(in the rows, 128 means zero)
Two labels a row:
[151 125  32 108 135 138  88  98 115 162 137 114 126  95 202 155 126 187
 142 137 150 103 116 124 124 115 127 164 123 124 120 108 130 152 132 120
 122 164 135 168 145 110 204 151 171  76 157] : gl, Y
[138 135  81 108 129 122  93 128 130 168 138 127 121 110 179 152 150 158
 136 139 151 115 135 112 127 121 131 152 110 119 128 116 129 140 131 119
 126 147 126 164 124 106 163 143 161  76 142] : Pp, H
[131 126  65 128 117 130  68  99 107 140 139 127 119 108 188 180 140 189
 125 136 168 113 132 123 128 116 148 138 125 138 123 119 126 149 104 189
 124 136 130 150 139 116 160 131 148  85 113] : hz, Y
[137 132  43 107 124 115  70 104 114 161 132 130 125 111 214 162 116 197
 131 110 161 105 141 100 126 111 138 157 119 120 115 102 136 144 115 148
 125 155 122 168 136 130 181 144 158  69 161] : hz, Y
[133 131  40 108 111 126  82 104 117 160 135 129 121 119 195 153 129 172
 135 123 153 114 146 108 123 115 142 149 106 128 122 112 133 145 129 169
 181 147 127 166 145 128 163 157 149  71 148] : Pp, Y
[138 136  17  98 113 130  64  98 113 167 152 126 121 106 213 160 138 170
 134 129 165  99 145 108 125 111 141 171 115 129 139  95 129 145 121 179
 127 151 123 163 145 117 169 165 161  64 144] : hz, Y
[143 131  58 113 125 125  74 123 121 169 149 127 114  92 213 183 157 211
 136 131 187 106 119 130 123 111 129 145 131 110 116 110 136 156 111 146
 115 155 132 163 135  90 187 131 177  53 139] : gl, G
[125 134  62 128 123 117  99 116 115 149 127 117 122 123 176 144 113 153
 138 125 139 111 137 109 129 112 136 138 116 125 119 104 139 134 124 143
 127 155 129 147 134 125 167 146 148 106 154] : hz, Y
[144 116  41 112 118 114  87 122 139 183 135 118 112 117 209 149 147 189
 143 141 158 105 125 109 122 123 136 144 112 111 119  99 158 148 131 111
 119 168 125 169 136 105 178 154 172  60 182] : gl, Y
[126 133  58 107 114 128  78  95 104 153 124 113 128 120 216 159 108 172
 148 123 162 116 152 102 132 115 133 174 121 130 109  96 136 145 130 167
 127 139 136 146 132 114 194 141 171  80 154] : lt, G
[146 128  14  99 116 122 101  89 137 182 125 120 113 110 227 125 123 200
 143 131 140 111 123 109 118 110 129 152 110 123 113  97 154 149 137 110
 127 175 130 162 146 127 185 162 167  80 208] : Pp, Y
[135 138  42 112 121 125  57 101 120 157 138 116 123 113 194 166 116 146
 140 130 154 100 148 106 124 109 144 174 108 126 118  96 141 142 110 172
 123 149 132 158 138 120 180 159 171  76 130] : hz, G
[131 137 106 117 132 132  63 142 109 136 154 140 132 108 131 186 143 144
 139 133 159 116 151 132 130 118 135 156 128 127 133 119 106 134 101 183
 117 122 109 155 130 114 158 130 142  90  89] : hz, G
[127 142 123 117 126 121  72 133 123 149 137 126 126 121 150 170 144 137
 140 134 162 118 140 117 129 129 144 146 133 123 132 115 118 134 121 142
 111 134 135 157 123  98 149 138 144  83 111] : Pp, G
[135 137  41 109 119 122  53 110 100 162 139 130 128 103 202 175 116 172
 137 120 165  96 153 100 123 114 140 170 101 121 122 102 131 142 105 168
 121 147 122 164 137 115 194 150 173  73 133] : hz, G
[144 136  26 116 118 118  76 119 126 186 144 119 115 105 219 160 150 217
 141 141 148 106 124 115 125 114 135 140 113 119 124  96 142 155 111 132
 115 167 127 168 146 100 181 157 168  54 177] : gl, Y
[150 138  73 125 131 121  75 139 134 173 152 116 109  82 196 183 169 194
 149 146 172 105 116 146 130 112 126 151 128 133 137 116 134 159 113 131
 108 158 134 159 137  71 184 142 179  55 137] : gl, G
[135 142  32 116 110 114  70 106 116 165 148 120 116 118 185 151 129 173
 139 130 160 108 143 107 131 113 139 148 108 130 116  99 138 141 115 148
 120 158 123 162 138 118 175 157 157  74 170] : hz, Y
[128 133  69 120 124 122  57 123 114 163 143 122 122 115 193 181 143 156
 140 129 181 112 145 118 133 117 145 153 118 132 119 108 129 140 104 174
 116 146 128 166 130  89 170 138 161  64 121] : hz, G
[141 126  91 108 115 138 128 108 120 128 120 109 121 112 203 135 119 101
 142 116 140 119 148 110 142 128 116 169 134 148 115 132 137 144 142 179
 132 116 139 103 123 104 127 139 166 112 135] : td, Y
[139 133  59 121 128 130  79 127 131 164 154 125 114 111 163 151 152 165
 137 144 154 112 121 133 125 120 133 147 116 125 141 107 123 139 103 136
 121 148 124 173 140 108 162 149 151  83 128] : gl, H
[128 142 119 125 130  89  93 150 134 156 124 124 124 119 194 157 139 182
 137 127 162 119 159 109 135 127 128 138 121 122 109 123 142 147 121 122
 112 137 132 163 122  90 153 119 167  75 156] : gl, G
[152 136  61 114 122 136  87 119 128 165 160 119 112 107 201 162 153 161
 140 136 162 114 130 130 128 120 133 160 125 139 132 113 121 149 122 175
 116 142 128 152 131 102 149 146 152  74 124] : gl, H
[144 127  61 107 104 126 104 124 130 155 126 114 111 109 252 158 150 171
 128 126 179 117 131 123 133 121 126 152 131 145 125 128 142 163 126 211
 126 142 139 137 137  84 123 130 176  63 161] : td, G
[136 135  73 113 124 123  47 126 116 170 146 121 126 110 199 188 134 172
 148 129 182 103 143 118 131 120 144 168 125 120 122 108 128 144 113 161
 112 146 102 162 129 102 187 129 175  54 120] : Pp, G
[136 127  67 112 118 120  84 109 108 154 115 116 132 110 232 160 120 191
 135 120 169 112 143 111 127 117 133 157 130 134 113 120 139 150 127 163
 122 144 138 146 134 104 176 125 165  75 164] : td, G
[136 129  57 114 114 127  86 108 122 150 145 102  93  98 219 155 143 138
 141 137 159 101 135 126 133 125 130 174 131 135 119 107 140 158 121 184
 122 146 134 136 130  77 155 157 177  74 141] : td, G
[140 120 106 123 137 117  98 149 133 162 131 112 124 108 191 164 158 196
 145 142 157 115 113 139 136 125 124 129 117 121 127 125 152 153 116  94
 108 154 139 153 136  83 174 115 174  75 155] : gl, G
[129 131  70 125 129 119  76 132 117 152 141 113 114 113 181 164 144 155
 140 142 155 109 129 121 131 126 132 134 131 124 123 104 140 136 112 177
 117 170 129 147 138  89 178 155 155  78 145] : gl, G
[131 128  81 121 129 126  95 121 126 158 134 136 130 108 192 159 152 223
 133 131 180 117 112 136 130 116 126 133 128 131 126 122 135 157 117 120
 122 145 132 168 138 118 164 114 161  79 153] : gl, Y
[130 126  36 107  85 124 114 119 130 154 106 115 118 127 248 123 126 147
 110 109 163  91 155  95 130 120 136 154 119 146 106 118 156 145 124 194
 131 133 141 132 133 114 101 146 151  82 189] : td, H
[132 134  75 113 131 127  70 115 109 147 141 128 124 105 192 164 125 155
 150 128 157 110 135 122 132 118 132 163 130 129 114 109 135 147 121 153
 120 141 135 143 132  97 185 137 165  92 120] : Pp, G
